Each row has a class, written after it.
[-20  31  23  24   8  -8 -38 -11   3  11  -3  19  25  29 -12   7  -6   5
  -7   9  -8  24   8  23  28 -21  30  29 -16 -11   7  14   9 -33  35  21
  17 -16] => <123>
[  -9   -2   24   49   -1    6   14    6   30   21  -16  -23   55   16
   12   53 -100  -49  -12   -6   50   17   21   85   -4  -38   17  -16
  -21   37   35   45   39   -3   -7  -52  -14   21] => <88>
[ 11   8 -10 -34   2 -13  27  10  -4 -11  14  44   4   9  32 -51 -22  23
 -35  -9  50  13  33  15  -3 -48  29 -43  31  24 -34  19  10  30  25 -29
  45  30] => <97>
[ 20 -15 -23 -19 -20 -26 -20  15 -36 -22   4 -17 -11  -1   2 -31 -14 -14
  -9 -13  33 -43  -7  -7  26  -7  20 -70 -28   6 -11  18 -28 -88 -77 -34
  -4  -5] => <100>
[-35 -11   6  -5  20  -7   6 -17   4  28 -40  23  14  -2 -10   8  16  44
  33 -26  18 -24 -26   5  14  -2 -23  -8 -21  32  13 -49  11 -43 -28  32
 -16   0] => <88>
[  7  27  15  58  38  15 -27  18   6   1 -10 -37 -18  25   5  16  -3 -14
  41  -8 -26   3   3 -17  20  70 -26  19 -47 -30  25   6 -16  -8   1  58
 -38 -35] => <123>
[  4   1  17   7  34   5  24  -1   5 -17   9  -4  -2  61  29  -7 -82  22
  -9  58  56  14  30  56 -16 -28  23  -7  18  15  14  23  12  15  40 -18
  20  24] => <123>
[ 21   3  17  22  25  23  26  20  27  20   1   5  12 -27  12  24 -24 -41
  -9 -46 -14  18  -3   6 -10  23  -4   9  -2 -11  25  26   5  46  17   8
 -29   4] => <15>
[-11 -21  -2 -11  -1   2   3 -17  -5  18  -6  39  32   0 -32  13  27  21
   4   2  20 -14 -34  18  -5 -28  -6  -4 -16  19   4 -44  -2 -26 -20  14
   7   2] => <88>
[ 46 -28 -30 -39   6  26   2  19 -17 -11   8  74  13 -27 -41 -36 114  35
  -3  16  -3 -17 -55 -34 -44  -7 -25  15   5 -13 -23 -93 -33  60  -9  64
  17  -7] => <88>
[ 26   2   1   8   1  21  -4  22 -13  -5  14  38  35 -34 -16  19  70 -10
   6 -15 -20  15 -22 -21 -20  13 -12  33  -5 -29 -27 -38 -15  67  11  45
  17 -24] => <123>
[ 21   3 -11  19  56  15  15   4  14   5   0  -6 -48  36 -15 -15   7  12
   0  24 -18  -2   6 -17 -11  47   2  36  -3 -15  17 -31 -16   3  37  45
 -22   0] => <66>
[ 15 -48  -9 -15  15   8  28  10   1   1  -8  17  11  35 -16 -34 -42  10
   0  68  69 -27 -38  76 -31 -49  -3 -56 -11  28  24 -27 -15 -46 -23 -12
  -1  40] => <156>
[  3   0  -9 -33 -25 -37  -5  -2 -24 -18  14   5  11  16  29 -36 -46   3
 -32 -15  54  -8  31  35  34 -54  35 -60  -9  19 -26  53   1 -48 -32 -50
  33  -2] => <15>
[-41  27  29 -27 -16 -10 -18 -22 -14 -15  10  40  54  10  28   6  -8  -2
  -4 -34   9  40  25  22  32 -60  32  17  -2   9 -14  38  30 -43  18   1
  27 -22] => <156>
[-11   4   0 -46   9 -19 -10  -3  -2 -17  -8  -5  20  42  37 -66 -23  46
  -1  22  93  -5  48  39  14 -53  -1 -70 -38  51  -5  15  17 -31 -56   2
  -1   3] => <15>
[-15  -6   9 -19  13  -3 -32 -36 -22 -17  28 -12  -8  65 -24  -4 -11  25
  -5  45  15  -1  14  10   7  -3   4   9 -48  -7  15   5 -13 -94 -17  26
  -5 -21] => <15>
[-23   9   3  -9  -5 -27 -24   3 -24 -22  -7  26  16  30   0 -39 -18   2
 -17  10  19   8   5  24  38 -44  30 -19  -2  -2 -20  30  10 -50   3 -17
  34 -12] => <156>
[-74  -8  14  -8 -14 -39   1 -39 -37   7 -13  22  18  -3  -8   6 -10  41
   8 -31  18  -6   8 -12  28 -26  15 -20  19  27 -44   9  25 -24 -17 -39
  60   6] => <97>
[ -21   23   29   60   14  -16  -60    5   -7    2  -17  -44    2   49
   -3    9  -71  -48    0    1   -5    5    3   30   54    7   24  -12
  -43  -11   39   65    6 -102   -7  -10  -23  -27] => <100>
[ 58 -34 -40 -16  46  35  29  52  12 -11 -15  -4  -8  -1 -15 -35  66  12
   6  38  45 -29 -22  13 -73  23 -40 -20 -31  15  13 -83 -22  61 -36  59
 -36   6] => <66>
[ 35  18  13 -14  27  56 -20   9  22  -7  29  47  40 -15   4  15  61   7
   6  -6  -4  33 -20  -6 -52   7 -14  51 -25 -19  29 -53  -5  34  27 108
 -40 -19] => <100>
[-20  43  10  -9  17  -9 -79  -9 -12 -25  -2  20  -1  39   0 -51  57  39
  14  12   3  10  20 -26  42   0  17   4 -37 -15   4  -9   0 -73   6  71
  -5 -49] => <100>
[ 19  54  22  18  31  -5 -35  32   1 -27  -2 -34   4  49  86 -26 -68 -15
  11 -11  36  26  68  33  37  -2  10 -18 -32  -1  20  72  16 -15  21  18
 -11 -32] => <123>
[ 16 -24   5  17  31  36  -8 -28  16   6  34 -22   4  72 -44  34 -26  -2
   4  92   9   5 -16  45 -44   4   2  38 -58  -3  54 -35 -21 -48  12  49
 -38  12] => <66>
[  5  -7 -11 -32  14  11  39  27  18   5 -45  39  26 -45   2 -16  68  46
   8 -36  32 -11   2  -6 -36  -6 -11 -12  14  30 -20 -67  22  64 -14  17
  13  18] => <123>
[ -9 -38 -14 -41  -5  -1  35   3 -34  -7  -1  59  31 -52 -22  -2  84  39
  10 -11  12 -16 -39 -20 -32 -16 -21   4  27  12 -48 -78  -2  79 -16  14
  49  -4] => <66>
[-15  11   5 -12 -14 -17 -17   5 -18   0 -10  40  46 -11   4  -7   9  -4
 -17 -40  15  11   0  10  30 -36   9  -7  -1  11 -22  12  19  -4  -7  -9
  32 -21] => <88>
[ 61 -16 -41 -31  31  -9  16  53 -14 -34 -11 -28 -49  32  53 -88 -28  15
  -1  29  62 -39  13  26  -4  -7 -15 -79 -10  21   2   0 -22  -5 -33  -5
  -9   9] => <66>
[  6 -20   8  27  -5   4   8  12 -35   0  13  15   8 -24 -26  37  18 -37
 -11  -4 -34   3 -38 -26 -12  23  -5  28  18 -31 -27  -8 -12  50   9 -11
  22 -14] => <71>
[ -1  16   8  14  20   9 -46   7 -13  -2  -4  20   4  18 -33  -8  44 -14
  13 -12 -37   9 -24 -16  27  13   2  31 -41 -31  10  -5 -15 -59  -4  59
 -18 -42] => <156>
[-11  -3  33  41  34   2  11   1  13  34 -42 -18  17  10  14  42 -45 -21
  30 -32   7 -11 -21  43  17  18 -16  -6 -30  22  50  -6  10 -62 -18  19
 -52   3] => <71>
[-15 -16 -14 -41  13  -2  24 -41   9  15   8  15   5  39 -19 -11 -24  48
   1  33  55 -17  17  45  -9 -34  17 -23 -19  46  20 -33  -1 -63 -11   9
   1  32] => <66>
[-14  14   2 -47   0  -1  15  -2   9  -2 -13  78  53 -18  16 -31  50  52
   1 -31  36  20   2  27  -5 -50  14   6  23  30 -21 -44  24  49  32  42
  40  -1] => <66>
[ -2 -10 -15 -35  49   0   8 -17 -11 -25   4  -7 -51  94   3 -61 -19  87
  12  99  61 -23  26  14 -20  -7  -7  -9 -11  16  -1 -44 -13 -58   0  46
   4  12] => <156>
[ 24  -2  -3  48   8  13   7  40  10  -2 -10 -23   6  -1 -28  24 -15 -50
 -35  17  -9  12   6  15 -23  11  26  16   7 -20  -7  25  10  56  15 -44
  11   5] => <123>
[-32 -37  29  55  39  10  56  -6  -1  29 -28 -19 -12   9 -21  63 -54  -5
  20  12  -2 -11 -31   9 -29  46 -18  23  28   6  13 -26  14  37  15 -19
  -8  26] => <71>
[ -6 -25  -4  18  18 -25  24  23 -16   4 -31 -10  -4  24  16 -17 -70  -7
 -14  15  45 -24 -11  41  15 -20  -3 -49  20  22  -6  24  14   2  -6 -58
  23  15] => <88>
[-27  -5  25  40  23 -15  -9  14   3  17 -60 -34   8  -6  17  30 -52 -27
  31 -53   7 -24 -18  18  32  28  -6 -32 -15  20  37  22  20 -59 -30  -4
 -42   1] => <100>
[-60  26  27  27 -19 -33 -56 -22 -42 -17   7   3  23   5 -16  38   2  -8
  -3 -41 -27  17   6 -31  55  14  27  18  -5 -24 -27  37  19 -43  -4  -7
  33 -46] => <100>
[  3 -42 -15  31  23  -8 -14   3 -44 -25  -6 -47 -56  59 -55  -8 -16   3
  18  79 -13 -43 -20 -18   7  50 -17  -1 -28 -20  -8 -22 -31 -70 -47  -5
  -8  -9] => <156>
[  1 -26 -10 -11  16  -8  40   1  -3   5  -2   9 -15   8  -4 -13 -29  11
 -10  16  24 -16   0  16 -12 -10  14 -14  13  19  -3 -20   0  -2   8 -26
  12  28] => <66>
[ 21 -46 -27 -12   6  10  16   7 -30 -23  22  16 -16  37 -36 -29   9  35
  -4  88  42 -24 -29   3 -40   1 -24 -21  11   5 -28 -50 -26  53  -7   5
  35  13] => <88>
[ -4  47   1   7  -2 -45 -26  17 -28 -14  12   1  -9   7  58 -45 -40 -16
 -35 -51  26  18  56  -6  59 -39  50 -45  13   3 -41  97  13  -7   5 -54
  50 -20] => <97>
[ 30   7 -27 -19 -14 -11 -43  36 -20 -30 -10 -23  25   3   4 -31  33 -24
  -9  -9  31 -11  20  22  18 -25  10 -40 -54   9 -10  16  -2 -32 -61  -2
  -2 -32] => <66>
[-18  11  16   8   4   0  -2   4   8  23 -25  40  41 -25   8  15   5  -1
   2 -45   0  15 -17  13  16 -22  -5  13   8  13   0  -1  28  21  21   7
  12 -12] => <88>
[  6   0  -6  32   8 -17 -38  11 -27 -10   6 -12 -13  28 -35 -10   1 -33
 -25  27 -30  -2 -17  -3  28   4  28  20 -17 -29  -5  28 -15 -20   7 -14
  18 -31] => <66>
[-55 -12  12 -33   3 -18  46 -25   7  20 -38  17  42   2  16  -1 -20  53
  -3  -9  88 -11  34  56  -9 -62  14 -53  11  83  -6 -26  50 -14 -41 -46
  23  35] => <71>
[  7 -21   6 -26  28   7  36  11  -3  -4 -14  15  21   6  46 -17 -46  25
  13  -8  71  -5   5  47 -23 -25 -15 -44   9  48   4  -7  16   2  -8  -1
   0  30] => <97>
[-12  -2  -4  -5  16  -5  29  33  15   1 -65  -5  21 -23  39 -12   2  13
  17 -59  46 -13  18  12   1  -2 -28 -39  -2  50  -6 -18  40  28 -39  -9
 -13   6] => <88>
[-26 -11  11   1 -21  -5   1 -19 -13   1   8  20  63   0   4  39 -34  -4
   4 -12  38  10  -6  42   6 -35   0 -14 -10  25  -7   9  16   5 -17  -8
  18   3] => <88>
[ 34 -18 -19 -12  11 -19  20  57 -30 -22 -30  11 -14 -22  27 -52  15   8
  -9  -4  27 -34 -20   6  -2 -12  -5 -46  31   7 -31  -8 -13  47 -18 -26
  33  -1] => <123>
[ 46  -7  -3  41  17  -1 -28  46 -17 -17   9 -21 -16  25   3 -33 -27 -48
 -29  27  -4   2 -21  19   4   9  -3 -17  -9 -42   2  42 -23  17   0  -8
   2 -24] => <15>
[ 20  -9 -22   1   0   5 -22  -6   4  10  12 -22  -8  34 -20  -6 -27 -11
   5  23  25 -26  -1  20  14   5   0 -37 -65   7  28   4 -27 -92 -44  11
 -39   2] => <88>
[ 19  53  16  31  -7   9 -70  23  14 -14  15 -31  36  27  12  -3 -27 -55
 -23 -15   3  47  54  26  31 -12  23  14 -58 -23  15  87  15  -6  -6  18
 -24 -47] => <15>
[ 15  14 -16 -21   3 -18  25  35 -20 -34   7  50 -13  -8  35 -61   6   3
 -40 -19   4  16  20 -20  11 -23  30 -10  61 -14 -60  27   9  76  39 -29
  57  -3] => <156>
[  6  23   8 -24  22  17  24  -7  32  10   5  47  25   9  29 -19   0  34
  -1 -30  40  25  29  23  -9 -19  11 -11   7  26   5  -9  16  10  30  29
   0  20] => <97>
[  1 -10  15  82  24  -3 -11  24 -24  -1  -8 -66 -35  33  -6  41 -75 -68
   5  20 -27 -10 -10   6  13  62 -11   7 -16 -30  21  47 -11  -4  -2 -19
 -30 -15] => <71>
[-29 -29   9   2  21  -5   9 -22 -18 -10  -2 -18 -23  49 -27   9 -49  26
   0  45  22 -22 -11   5  -8  17   9  -8   3   9  10 -13   1 -58  -7 -17
   2  17] => <100>
[ 24  16   9  94  57  22  -8  49  29   3 -33 -73 -45  38 -18  19 -62 -43
   0  37 -22   3  19   6  -9  73   3  34 -17 -26  37  36   6  37  24  -2
 -44  -3] => <123>
[  6 -22 -13  18  38 -21   3  40 -35 -30 -13  24 -57  13 -15 -83   2  31
 -23  53  15 -21 -27 -44  -7  15   6 -26  53 -25 -39 -25  -8  52  17 -24
  44   9] => <100>
[ 11  -4  16  33  -2   6   2  24 -10  10  -8  -3  41 -31  14  50  -7 -41
  20 -36  -4   5 -19  17   3   1  -7  -1 -15  -3  -5  14   1  42  -9   2
   0 -11] => <123>
[-47  -5  29   0 -16 -24  29 -12   0   6 -19  46  43   0  12   6 -68   5
 -32 -15  36  22  -4  42   8 -61  34 -12  68  34 -21  28  50  36  42 -68
  57  31] => <100>
[ 37 -14  -9  37  24  -9  29  54  -3 -28 -13 -48 -48  25  39 -37 -89 -47
 -22  11  24 -22  -1  10  -3  26   3 -64  21 -10   9  50 -11  18  -6 -58
 -12  24] => <100>
[ 54 -20 -12   3  -2  22  18  30  -1  -2  23  34   6 -35 -25   1  12 -39
 -38   0  -7   1 -36 -17 -43  -2  14   0  22 -22  -7 -14 -20  54  10  -8
   8  23] => <100>
[ 48 -21 -16  35  18  15  -2  27   7   7  12 -50 -19  16  -8  12 -46 -66
  -5  24  -8 -18 -21  30  -7  23   1 -19 -50 -15  43  20 -35 -37 -24  -1
 -55   9] => <66>
[-41   0  24  43   8 -10  -3 -25 -12   1  20 -15  15  47 -18  32 -65  -7
  -7  42   6  21   9  35   9 -10  27  20   5  -7   2  33  15  19  32 -28
  37  -3] => <66>
[ -5  22  -3 -38 -32 -31  -4   4 -24  -6  14  51  41 -40  37 -21   8 -10
 -29 -80  27  15  31  -7  37 -54  42 -42   9  19 -49  53  17  -2  -7 -46
  50  -7] => <97>
[ 45 -16  -9  25  29  13 -19  35 -23 -19   8 -29 -25  18   2  -4 -14 -35
  -4  17  -5  -9 -16  -4 -22  32 -12   0 -20 -23   9  13 -25 -13 -12  14
 -25  -8] => <97>
[ 25   3  -2  28  31   5  30  41   6  -7 -10  -7 -34  12  22 -22 -48 -41
 -14  -9 -15   8   4  -4   8  25   7  -1  25 -19  -5  38  -2  29  31 -18
 -11   8] => <156>
[-24   4   1  10  11 -19 -28  -9 -31 -11  -1 -12  -4  37   5 -18 -16  24
  15  10  30  -9  12   5  20  -2  -5 -26 -26   8 -16  12  -4 -41 -23  10
  17 -16] => <97>
[ 28   1 -17   7  44  13  18  36  25 -12 -31 -31 -22  51  12 -40 -20  33
   3  59  60 -15  34  36 -26  12 -10 -29 -15  25   8 -20   7  32  -5  15
 -16  19] => <123>
